Here is a tiny trained network, its code and every weight. The questions are about switching its units off for an input and a target symbol, where a switched-off unit gives its printed mean instead of its output.

import numpy as np


def w(rows, s, z=0):
    codes = np.array(rows[::2]) - 128.0
    scale = np.full(codes.shape[1], s)
    scale[-1] = z or s
    return codes * scale


def norm(h):
    return h / np.sqrt((h * h).mean(-1, keepdims=True) + 1e-5)


def f(y):
    return np.maximum(y, 0)


def softmax(a):
    e = np.exp(a - a.max(-1, keepdims=True))
    return e / e.sum(-1, keepdims=True)


def log_softmax(a):
    a = a - a.max(-1, keepdims=True)
    return a - np.log(np.exp(a).sum(-1, keepdims=True))


def net(x, mask):
    ids = ['ΔΛΠΦΨΩαβγεζηθξστ'.index(c) for c in x.split()]
    T = len(ids)
    res = E[ids] + P[:T]
    r = norm(res)
    for j in range(3):
        rows = slice(2 * j, 2 * j + 2)
        q, k, v = (r @ M[0][rows].T for M in (Q, K, V))
        z = softmax(np.where(np.tri(T) > 0, q @ k.T / 2**0.5, -1e9)) @ v
        o = O[0][rows]
        res = res + np.where(mask[j], z, o[:, -1]) @ o[:, :-1]
    y = f(norm(res) @ A[0][:, :-1].T + A[0][:, -1])
    res = res + np.where(mask[3:7], y, B[0][:, -1]) @ B[0][:, :-1]
    return log_softmax(norm(res)[-1] @ U[:, :-1].T + U[:, -1])


Q, K, V, O, A, B = {}, {}, {}, {}, {}, {}
E = w([
[78,80,148],'Δ',
[84,75,147],'Λ',
[82,121,137],'Π',
[72,99,142],'Φ',
[186,180,111],'Ψ',
[204,71,74],'Ω',
[96,88,142],'α',
[202,74,68],'β',
[9,197,249],'γ',
[193,102,101],'ε',
[143,133,185],'ζ',
[94,164,64],'η',
[122,113,128],'θ',
[114,82,141],'ξ',
[129,118,125],'σ',
[63,102,145],'τ',
],0.014)
P = w([
[20,3,171],'0',
[49,25,163],'1',
[67,49,154],'2',
[89,65,146],'3',
[102,80,142],'4',
[118,77,141],'5',
[134,84,146],'6',
[201,130,125],'7',
[189,115,132],'8',
[165,93,146],'9',
[125,71,155],'10',
],0.0048)
Q[0] = w([
[255,112,10],'h0',
[119,177,75],'h0',
[141,237,148],'h1',
[99,18,160],'h1',
[159,228,39],'h2',
[140,235,55],'h2',
],0.0076)
K[0] = w([
[152,119,8],'h0',
[24,177,81],'h0',
[163,69,188],'h1',
[199,117,67],'h1',
[96,122,86],'h2',
[65,63,150],'h2',
],0.011)
V[0] = w([
[78,165,122],'h0',
[136,139,175],'h0',
[84,177,78],'h1',
[162,89,152],'h1',
[163,85,141],'h2',
[136,75,10],'h2',
],0.013)
O[0] = w([
[81,96,227,60],'h0',
[220,91,106,169],'h0',
[124,238,90,43],'h1',
[191,94,140,200],'h1',
[205,109,45,254],'h2',
[67,88,2,91],'h2',
],0.0068,0.0028)
A[0] = w([
[41,165,62,254],'n0',
[88,99,131,20],'n1',
[195,40,193,36],'n2',
[254,45,190,193],'n3',
],0.0053,0.0025)
B[0] = w([
[127,247,100,185],'n0',
[194,77,163,132],'n1',
[175,167,176,186],'n2',
[161,216,63,254],'n3',
],0.011,0.0061)
U = w([
[99,98,147,71],'Δ',
[110,74,144,77],'Λ',
[81,135,160,89],'Π',
[87,119,150,99],'Φ',
[123,145,121,2],'Ψ',
[124,112,73,129],'Ω',
[116,100,135,50],'α',
[123,110,70,158],'β',
[111,161,216,196],'γ',
[119,110,99,122],'ε',
[213,188,188,194],'ζ',
[50,248,90,148],'η',
[117,124,110,77],'θ',
[145,99,106,115],'ξ',
[122,127,81,87],'σ',
[98,133,142,135],'τ',
],0.013,0.0049)

Each question gives the input, a string of symbols that net reads in full, and the target symbol t.
The units are the heads (2 rows each of Q, K, V and O) and the neurons (one row each of A and B). Each row of codes is followed by its name. A weight is (code - 128) times the scale printed after its matrix; where a second scale follows, it is the last column's (O, A, B and U).
mask holds one flag per unit, heads first, then neurons. A switched-off unit (its flag False) gives its mean, the last column of its rows in O or B, instead of its output. The means were averaged over made-up inputs and are rounded, as every weight is.
A unit's drop is (log p(t) with every unit on - log p(t) with that unit switched off) / (log p(t) with every unit on - log p(t) with every unit switched off).
The circuit of an input: a set's keep is (log p(t) with only the set's units on - log p(t) with every unit switched off) / (log p(t) with every unit on - log p(t) with every unit switched off). Starting from all 7 units, units are removed one at a time, each time the one whose removal leaves the highest keep (on an exact tie, the one counted first), for as long as the keep stays at least 0.8.
units of the circuit, in order: the units of the circuit, biggest drop first
most important unit: the unit with the biggest drop
top k neurons: the k neurons with the biggest drops, biggest first
heads that matter: for each layer, one digit per head in row order, 1 if its drop is at least 0.15 and else 0, layers parted by /
drop when u is switched off: that unit's drop, to one decimal
input σ ξ γ ξ η Ω Λ γ Δ η Δ, target η: heads that matter : 010
input γ α Φ Λ Λ, target γ: most important unit : h2
input ξ Π ζ Δ, target ζ: heads that matter : 001
input Λ ζ Π, target ζ: heads that matter : 001
input ζ ξ Ψ α β η σ Φ Λ, target η: heads that matter : 011
input η ξ Λ Ψ θ, target η: units of the circuit, in order : (h1 n3 h2)
input Δ Ψ η ξ ξ σ Δ, target η: heads that matter : 110
input Δ Π η γ σ Ω Δ Λ γ Φ, target γ: heads that matter : 111
input γ Λ η Λ, target η: top 2 neurons : (n0 n2)
input γ Ω ζ α, target ζ: drop when n3 is switched off : 0.2
input Π ζ τ, target ζ: drop when h0 is switched off : 0.1
input ξ Λ γ Δ ξ θ η η Φ, target η: drop when h0 is switched off : 0.0
